Below is a small trained network, with its code and all its weights. Each question gives an input and a target symbol and asks what happens when units are switched off, that is, made to give their printed mean instead of their output.

import numpy as np


def w(rows, s, z=0):
    codes = np.array(rows[::2]) - 128.0
    scale = np.full(codes.shape[1], s)
    scale[-1] = z or s
    return codes * scale


def norm(h):
    return h / np.sqrt((h * h).mean(-1, keepdims=True) + 1e-5)


def f(y):
    return np.maximum(y, 0)


def softmax(a):
    e = np.exp(a - a.max(-1, keepdims=True))
    return e / e.sum(-1, keepdims=True)


def log_softmax(a):
    a = a - a.max(-1, keepdims=True)
    return a - np.log(np.exp(a).sum(-1, keepdims=True))


def net(x, mask):
    ids = ['ΠΩγθλμστ'.index(c) for c in x.split()]
    T = len(ids)
    res = E[ids] + P[:T]
    r = norm(res)
    for j in range(2):
        rows = slice(4 * j, 4 * j + 4)
        q, k, v = (r @ M[0][rows].T for M in (Q, K, V))
        z = softmax(np.where(np.tri(T) > 0, q @ k.T / 4**0.5, -1e9)) @ v
        o = O[0][rows]
        res = res + np.where(mask[j], z, o[:, -1]) @ o[:, :-1]
    y = f(norm(res) @ A[0][:, :-1].T + A[0][:, -1])
    res = res + np.where(mask[2:6], y, B[0][:, -1]) @ B[0][:, :-1]
    return log_softmax(norm(res)[-1] @ U[:, :-1].T + U[:, -1])


Q, K, V, O, A, B = {}, {}, {}, {}, {}, {}
E = w([
[101,150,84],'Π',
[122,148,80],'Ω',
[143,158,111],'γ',
[148,91,200],'θ',
[144,123,226],'λ',
[80,152,127],'μ',
[109,122,222],'σ',
[225,2,80],'τ',
],0.0064)
P = w([
[127,124,101],'0',
[212,209,124],'1',
[120,200,114],'2',
[72,68,97],'3',
[221,26,90],'4',
[191,254,134],'5',
],0.0065)
Q[0] = w([
[94,117,123],'h0',
[113,135,122],'h0',
[144,160,119],'h0',
[119,112,92],'h0',
[181,84,126],'h1',
[83,111,126],'h1',
[181,252,153],'h1',
[232,135,114],'h1',
],0.015)
K[0] = w([
[132,194,155],'h0',
[139,134,136],'h0',
[136,83,156],'h0',
[159,153,136],'h0',
[84,214,132],'h1',
[185,135,133],'h1',
[48,10,106],'h1',
[7,145,133],'h1',
],0.013)
V[0] = w([
[207,164,180],'h0',
[150,37,29],'h0',
[226,98,122],'h0',
[218,93,128],'h0',
[144,105,2],'h1',
[74,205,100],'h1',
[32,186,85],'h1',
[52,192,192],'h1',
],0.0074)
O[0] = w([
[142,102,208,197],'h0',
[105,103,81,19],'h0',
[114,2,149,123],'h0',
[123,6,153,118],'h0',
[49,45,131,65],'h1',
[66,161,154,229],'h1',
[49,152,130,228],'h1',
[108,237,119,250],'h1',
],0.0084,0.0017)
A[0] = w([
[182,143,148,255],'n0',
[33,84,140,92],'n1',
[3,46,198,134],'n2',
[97,176,131,117],'n3',
],0.0054,0.0045)
B[0] = w([
[169,135,49,254],'n0',
[149,125,214,186],'n1',
[182,147,254,243],'n2',
[142,117,100,160],'n3',
],0.0078,0.0046)
U = w([
[38,205,103,4],'Π',
[68,65,165,131],'Ω',
[34,119,144,128],'γ',
[145,93,161,56],'θ',
[152,217,118,117],'λ',
[193,52,111,94],'μ',
[153,2,101,138],'σ',
[165,188,167,228],'τ',
],0.011,0.0047)

Each question gives the input, a string of symbols that net reads in full, and the target symbol t.
The units are the heads (4 rows each of Q, K, V and O) and the neurons (one row each of A and B). Each row of codes is followed by its name. A weight is (code - 128) times the scale printed after its matrix; where a second scale follows, it is the last column's (O, A, B and U).
mask holds one flag per unit, heads first, then neurons. A switched-off unit (its flag False) gives its mean, the last column of its rows in O or B, instead of its output. The means were averaged over made-up inputs and are rounded, as every weight is.
A unit's drop is (log p(t) with every unit on - log p(t) with that unit switched off) / (log p(t) with every unit on - log p(t) with every unit switched off).
The circuit of an input: a set's keep is (log p(t) with only the set's units on - log p(t) with every unit switched off) / (log p(t) with every unit on - log p(t) with every unit switched off). Starting from all 6 units, units are removed one at a time, each time the one whose removal leaves the highest keep (on an exact tie, the one counted first), for as long as the keep stays at least 0.8.
units of the circuit, in order: the units of the circuit, biggest drop first
most important unit: the unit with the biggest drop
which heads matter: for each layer, one digit per head in row order, 1 if its drop is at least 0.15 and else 0, layers parted by /
drop of u: that unit's drop, to one decimal
input Ω σ Π θ, target λ: units of the circuit, in order => h1; h0
input Ω μ μ θ Ω, target Π: which heads matter => 01
input τ Ω μ, target σ: most important unit => h1
input Π σ σ λ, target λ: units of the circuit, in order => h1; n2
input σ Ω τ σ μ, target σ: which heads matter => 10
input γ λ τ Ω γ, target σ: which heads matter => 10
input σ θ τ γ, target μ: which heads matter => 01
input Ω Ω Ω, target Ω: which heads matter => 01
input σ σ θ μ, target λ: drop of n2 => 0.2
input Ω σ σ σ μ, target λ: drop of n2 => 0.1
input τ σ Ω, target σ: drop of h1 => 0.5
input θ λ τ, target σ: drop of n2 => 0.1
